Here is a tiny trained network, its code and every weight. The questions are about switching its units off for an input and a class, where a switched-off unit gives its printed mean instead of its output.

import numpy as np


def w(rows, s, z=0):
    codes = np.array(rows[::2]) - 128.0
    scale = np.full(codes.shape[1], s)
    scale[-1] = z or s
    return codes * scale


def f(y):
    return y / 2 * (1 + np.tanh(0.7978845608 * (y + 0.044715 * y**3)))


def log_softmax(a):
    a = a - a.max(-1, keepdims=True)
    return a - np.log(np.exp(a).sum(-1, keepdims=True))


def net(x, mask):
    res = np.array(x, float).reshape(1, 6) / 4 @ E
    y = f(res @ A[0][:, :-1].T + A[0][:, -1])
    res = res + np.where(mask, y, B[0][:, -1]) @ B[0][:, :-1]
    return log_softmax(res[-1] @ U[:, :-1].T + U[:, -1])


A, B = {}, {}
E = w([
[125,130,131,131,133,128,127,131],'x0',
[116,104,196,147,129,182,172,8],'x1',
[130,128,124,128,127,129,128,125],'x2',
[171,150,196,73,105,190,35,164],'x3',
[225,90,161,66,205,106,166,161],'x4',
[129,124,124,125,125,130,128,128],'x5',
],0.016)
A[0] = w([
[84,122,147,148,144,98,138,102,117],'N0',
[195,114,162,59,177,114,84,234,111],'N1',
[91,120,129,126,133,161,152,141,105],'N2',
[131,155,187,132,148,135,145,86,144],'N3',
[103,90,46,140,185,39,219,130,52],'N4',
[160,85,75,111,121,144,91,102,121],'N5',
[88,122,124,107,107,126,151,108,135],'N6',
[138,124,58,157,166,5,200,101,116],'N7',
[69,98,117,212,81,148,206,85,136],'N8',
[198,129,163,66,123,125,95,210,103],'N9',
[143,83,176,133,157,196,131,85,42],'N10',
[143,111,239,117,118,190,183,50,137],'N11',
[70,191,99,159,72,152,46,133,36],'N12',
[104,165,47,103,114,55,107,180,159],'N13',
[11,168,80,164,40,172,32,131,126],'N14',
[137,134,220,86,124,216,203,29,22],'N15',
[120,135,138,143,133,106,116,104,112],'N16',
[173,173,87,119,180,125,87,178,89],'N17',
[118,157,209,66,61,182,73,129,19],'N18',
[193,50,151,83,241,118,198,121,5],'N19',
[125,121,142,198,156,132,107,123,106],'N20',
[59,158,115,238,89,147,171,41,143],'N21',
[111,139,120,142,136,121,125,95,133],'N22',
[109,107,204,93,175,119,99,43,20],'N23',
[108,76,66,153,146,29,214,128,175],'N24',
[108,142,110,131,134,136,180,90,104],'N25',
[142,189,31,170,101,67,105,223,64],'N26',
[169,128,137,152,120,222,40,111,29],'N27',
[93,92,127,133,96,144,128,107,99],'N28',
],0.011,0.016)
B[0] = w([
[129,123,95,99,160,122,139,86,151],'N0',
[205,85,144,97,131,90,170,105,246],'N1',
[129,117,120,133,123,136,142,113,129],'N2',
[116,133,115,151,119,119,136,135,166],'N3',
[174,156,225,70,52,138,166,226,195],'N4',
[150,131,119,138,135,126,135,134,129],'N5',
[125,113,91,105,181,127,122,92,151],'N6',
[117,132,182,172,82,143,97,181,209],'N7',
[147,113,52,110,218,76,147,53,220],'N8',
[183,76,151,81,126,99,162,100,218],'N9',
[136,135,195,113,95,153,129,173,152],'N10',
[79,164,105,173,103,146,98,175,214],'N11',
[174,117,238,84,60,133,160,213,183],'N12',
[140,159,140,164,96,192,96,150,219],'N13',
[131,178,184,182,53,155,92,210,253],'N14',
[174,128,184,144,75,160,98,192,190],'N15',
[138,115,115,142,116,157,149,93,131],'N16',
[158,80,133,108,149,91,174,105,181],'N17',
[75,186,68,196,147,144,56,101,177],'N18',
[62,246,67,242,155,167,23,125,184],'N19',
[118,130,115,99,142,121,132,124,133],'N20',
[121,88,47,111,218,87,156,65,248],'N21',
[121,118,102,115,160,111,137,90,149],'N22',
[177,130,168,121,81,136,162,154,149],'N23',
[106,172,135,169,103,176,70,147,230],'N24',
[112,102,103,96,112,109,143,84,155],'N25',
[60,176,56,202,150,147,79,81,209],'N26',
[91,167,79,178,151,166,97,123,162],'N27',
[108,81,97,109,133,114,143,117,148],'N28',
],0.012,0.023)
U = w([
[7,146,73,213,139,166,87,138,77],'0',
[199,111,237,140,84,165,130,204,254],'1',
[158,36,74,67,199,72,213,62,46],'2',
],0.013,0.0022)

Each question gives the input, the list of numbers given to net, and the class t.
The units are the neurons (one row each of A and B). Each row of codes is followed by its name. A weight is (code - 128) times the scale printed after its matrix; where a second scale follows, it is the last column's (A, B and U).
mask holds one flag per neuron, in row order. A switched-off neuron (its flag False) gives its mean, the last column of its row in B, instead of its output. The means were averaged over made-up inputs and are rounded, as every weight is.
A unit's drop is (log p(t) with every unit on - log p(t) with that unit switched off) / (log p(t) with every unit on - log p(t) with every unit switched off).
The circuit of an input: a set's keep is (log p(t) with only the set's units on - log p(t) with every unit switched off) / (log p(t) with every unit on - log p(t) with every unit switched off). Starting from the 12 units with the biggest drops (on a tie, the unit counted first), units are removed one at a time, each time the one whose removal leaves the highest keep (on an exact tie, the one counted first), for as long as the keep stays at least 0.8.
circuit, biggest first: the units of the circuit, biggest drop first
most important unit: the unit with the biggest drop
k most important neurons: the k neurons with the biggest drops, biggest first
drop of u: that unit's drop, to one decimal
input [-5,-5,-2,1,-7,-2], class 1: circuit, biggest first	[N12]
input [-6,1,1,-6,-8,0], class 2: 2 most important neurons	[N21; N8]
input [4,7,-1,4,0,8], class 0: 2 most important neurons	[N11; N4]
input [1,2,1,0,7,1], class 0: 4 most important neurons	[N19; N4; N12; N14]
input [5,8,2,5,-1,8], class 0: 2 most important neurons	[N11; N18]
input [0,-6,7,-4,1,5], class 1: 3 most important neurons	[N4; N19; N21]
input [3,-3,1,-8,2,-8], class 1: 3 most important neurons	[N4; N7; N18]
input [-1,1,6,-2,-2,-8], class 2: 2 most important neurons	[N19; N26]
input [5,8,-6,4,0,7], class 0: 4 most important neurons	[N11; N18; N4; N1]
input [5,-5,-2,4,-8,-8], class 1: 2 most important neurons	[N12; N14]
input [4,8,0,-8,-1,-5], class 2: 2 most important neurons	[N8; N21]
input [5,5,3,-5,-6,1], class 2: drop of N21	0.1
input [8,-5,-7,-7,3,2], class 1: drop of N27	0.0
input [-6,7,-2,-3,-5,-3], class 2: drop of N21	0.1
input [-4,-7,-3,3,1,6], class 2: drop of N14	0.2
input [8,-7,-6,4,-6,2], class 1: most important unit	N12
